Here is a tiny trained network, its code and every weight. The questions are about switching its units off for an input and a class, where a switched-off unit gives its printed mean instead of its output.

import numpy as np


def w(rows, s, z=0):
    codes = np.array(rows[::2]) - 128.0
    scale = np.full(codes.shape[1], s)
    scale[-1] = z or s
    return codes * scale


def f(y):
    return np.maximum(y, 0)


def log_softmax(a):
    a = a - a.max(-1, keepdims=True)
    return a - np.log(np.exp(a).sum(-1, keepdims=True))


def net(x, mask):
    res = np.array(x, float).reshape(1, 7) / 4 @ E
    y = f(res @ A[0][:, :-1].T + A[0][:, -1])
    res = res + np.where(mask, y, B[0][:, -1]) @ B[0][:, :-1]
    return log_softmax(res[-1] @ U[:, :-1].T + U[:, -1])


A, B = {}, {}
E = w([
[135,2,125,197,194],'x0',
[55,69,7,44,102],'x1',
[160,167,32,214,53],'x2',
[79,103,175,155,57],'x3',
[111,122,140,134,108],'x4',
[233,47,154,23,93],'x5',
[124,128,132,131,126],'x6',
],0.0081)
A[0] = w([
[194,85,144,111,49,58],'n0',
[161,129,179,156,118,50],'n1',
[60,151,120,169,142,31],'n2',
[96,175,123,153,185,80],'n3',
[131,131,83,118,185,107],'n4',
[145,102,137,176,26,167],'n5',
[173,74,138,73,87,70],'n6',
[120,63,79,68,86,129],'n7',
[203,141,73,51,174,148],'n8',
[96,219,123,97,135,55],'n9',
[85,129,107,93,85,123],'n10',
[150,94,121,177,167,107],'n11',
[112,143,83,180,140,138],'n12',
[153,156,115,161,109,120],'n13',
[115,78,75,121,140,121],'n14',
[134,183,148,74,56,10],'n15',
[141,188,91,96,141,132],'n16',
[89,160,91,128,164,127],'n17',
[114,65,120,175,130,38],'n18',
[112,122,58,105,113,112],'n19',
[112,95,170,140,125,142],'n20',
[252,147,198,197,104,106],'n21',
[148,124,107,151,97,254],'n22',
[69,146,84,90,104,133],'n23',
[147,188,164,97,99,204],'n24',
[54,62,76,127,135,115],'n25',
[109,134,63,147,72,139],'n26',
[134,160,162,165,145,91],'n27',
[146,68,108,176,167,88],'n28',
[37,120,183,113,131,149],'n29',
[48,147,138,166,126,24],'n30',
[118,121,177,177,113,144],'n31',
[79,159,100,140,164,56],'n32',
[187,144,68,153,144,253],'n33',
[193,103,145,82,78,34],'n34',
[115,180,129,94,104,21],'n35',
[182,176,89,85,173,106],'n36',
[57,114,93,90,108,29],'n37',
[92,165,157,49,134,234],'n38',
],0.013,0.0076)
B[0] = w([
[186,148,28,250,164,176],'n0',
[165,177,113,123,97,161],'n1',
[241,92,58,155,113,178],'n2',
[193,134,111,226,119,181],'n3',
[113,129,176,154,101,168],'n4',
[83,78,171,121,227,213],'n5',
[156,132,88,172,145,185],'n6',
[150,156,168,145,115,214],'n7',
[139,141,148,199,145,216],'n8',
[95,73,42,109,102,184],'n9',
[123,143,192,127,106,187],'n10',
[42,126,87,46,74,179],'n11',
[140,100,140,164,163,196],'n12',
[44,145,148,88,173,169],'n13',
[130,162,167,117,82,187],'n14',
[95,120,71,73,114,168],'n15',
[84,115,127,81,121,181],'n16',
[196,111,146,174,128,190],'n17',
[133,121,76,63,70,163],'n18',
[137,202,166,100,109,189],'n19',
[96,95,143,112,133,178],'n20',
[143,181,170,133,70,242],'n21',
[111,84,195,74,184,214],'n22',
[154,110,172,122,95,212],'n23',
[45,50,126,114,98,211],'n24',
[128,170,166,140,85,222],'n25',
[94,116,143,146,171,206],'n26',
[151,171,125,117,43,171],'n27',
[20,81,34,26,39,185],'n28',
[89,112,135,192,203,216],'n29',
[234,95,40,173,137,177],'n30',
[149,124,144,111,94,193],'n31',
[198,149,84,218,132,173],'n32',
[73,85,197,139,169,225],'n33',
[216,124,1,220,140,168],'n34',
[97,126,55,90,97,150],'n35',
[103,76,129,158,93,177],'n36',
[174,231,154,142,100,180],'n37',
[87,78,155,150,149,244],'n38',
],0.0068,0.011)
U = w([
[220,136,30,192,140,85],'0',
[139,110,165,142,140,254],'1',
[170,189,193,139,40,32],'2',
[129,95,164,151,159,188],'3',
[97,104,30,71,78,94],'4',
[139,100,170,141,171,188],'5',
[116,97,186,152,223,41],'6',
[143,184,111,62,250,92],'7',
],0.012,0.0082)

Each question gives the input, the list of numbers given to net, and the class t.
The units are the neurons (one row each of A and B). Each row of codes is followed by its name. A weight is (code - 128) times the scale printed after its matrix; where a second scale follows, it is the last column's (A, B and U).
mask holds one flag per neuron, in row order. A switched-off neuron (its flag False) gives its mean, the last column of its row in B, instead of its output. The means were averaged over made-up inputs and are rounded, as every weight is.
A unit's drop is (log p(t) with every unit on - log p(t) with that unit switched off) / (log p(t) with every unit on - log p(t) with every unit switched off).
The circuit of an input: a set's keep is (log p(t) with only the set's units on - log p(t) with every unit switched off) / (log p(t) with every unit on - log p(t) with every unit switched off). Starting from the 12 units with the biggest drops (on a tie, the unit counted first), units are removed one at a time, each time the one whose removal leaves the highest keep (on an exact tie, the one counted first), for as long as the keep stays at least 0.8.
units of the circuit, in order: the units of the circuit, biggest drop first
most important unit: the unit with the biggest drop
k most important neurons: the k neurons with the biggest drops, biggest first
input [7,8,7,6,8,0,-2], class 2: most important neuron -> (n25)
input [-8,-2,1,4,3,-5,5], class 4: units of the circuit, in order -> (n9; n15)
input [8,3,-7,1,-1,-5,0], class 4: units of the circuit, in order -> (n28; n18)
input [7,4,-4,3,4,-1,4], class 4: units of the circuit, in order -> (n28; n18)
input [-5,1,6,-8,8,-6,-6], class 3: 2 most important neurons -> (n33; n13)
input [6,-4,3,-1,-1,-4,-3], class 4: units of the circuit, in order -> (n28; n11)
input [-6,-7,3,7,0,-6,7], class 1: 2 most important neurons -> (n5; n24)
input [-6,-2,1,8,-8,5,-4], class 3: 2 most important neurons -> (n5; n28)
input [4,5,6,5,-1,-4,0], class 6: 3 most important neurons -> (n5; n26; n22)
input [7,-3,-1,2,7,-5,-2], class 4: units of the circuit, in order -> (n28; n11; n18)
input [6,2,7,-2,3,2,-5], class 6: units of the circuit, in order -> (n33; n5)
input [3,0,1,8,-3,8,-6], class 0: 2 most important neurons -> (n0; n34)
input [-4,-3,-2,8,1,5,1], class 3: units of the circuit, in order -> (n24; n5)
input [-5,-5,-1,-3,-2,7,7], class 0: units of the circuit, in order -> (n34)
input [5,-3,7,6,-3,1,4], class 6: 2 most important neurons -> (n5; n22)
input [1,-4,6,-3,-5,-3,-3], class 6: units of the circuit, in order -> (n33; n13)
input [-5,7,-6,7,5,-5,2], class 2: 2 most important neurons -> (n37; n25)
input [6,2,2,-2,-2,7,1], class 0: 3 most important neurons -> (n0; n34; n6)
input [2,3,-4,5,6,8,0], class 0: units of the circuit, in order -> (n34; n0)
input [2,-7,-8,6,-2,-8,-8], class 0: most important unit -> n30
input [-8,-3,7,-5,-4,-4,-2], class 4: 2 most important neurons -> (n9; n35)
input [-2,-3,5,3,5,6,-6], class 0: 4 most important neurons -> (n0; n34; n38; n6)
input [-6,3,4,7,-3,4,0], class 3: 2 most important neurons -> (n5; n28)
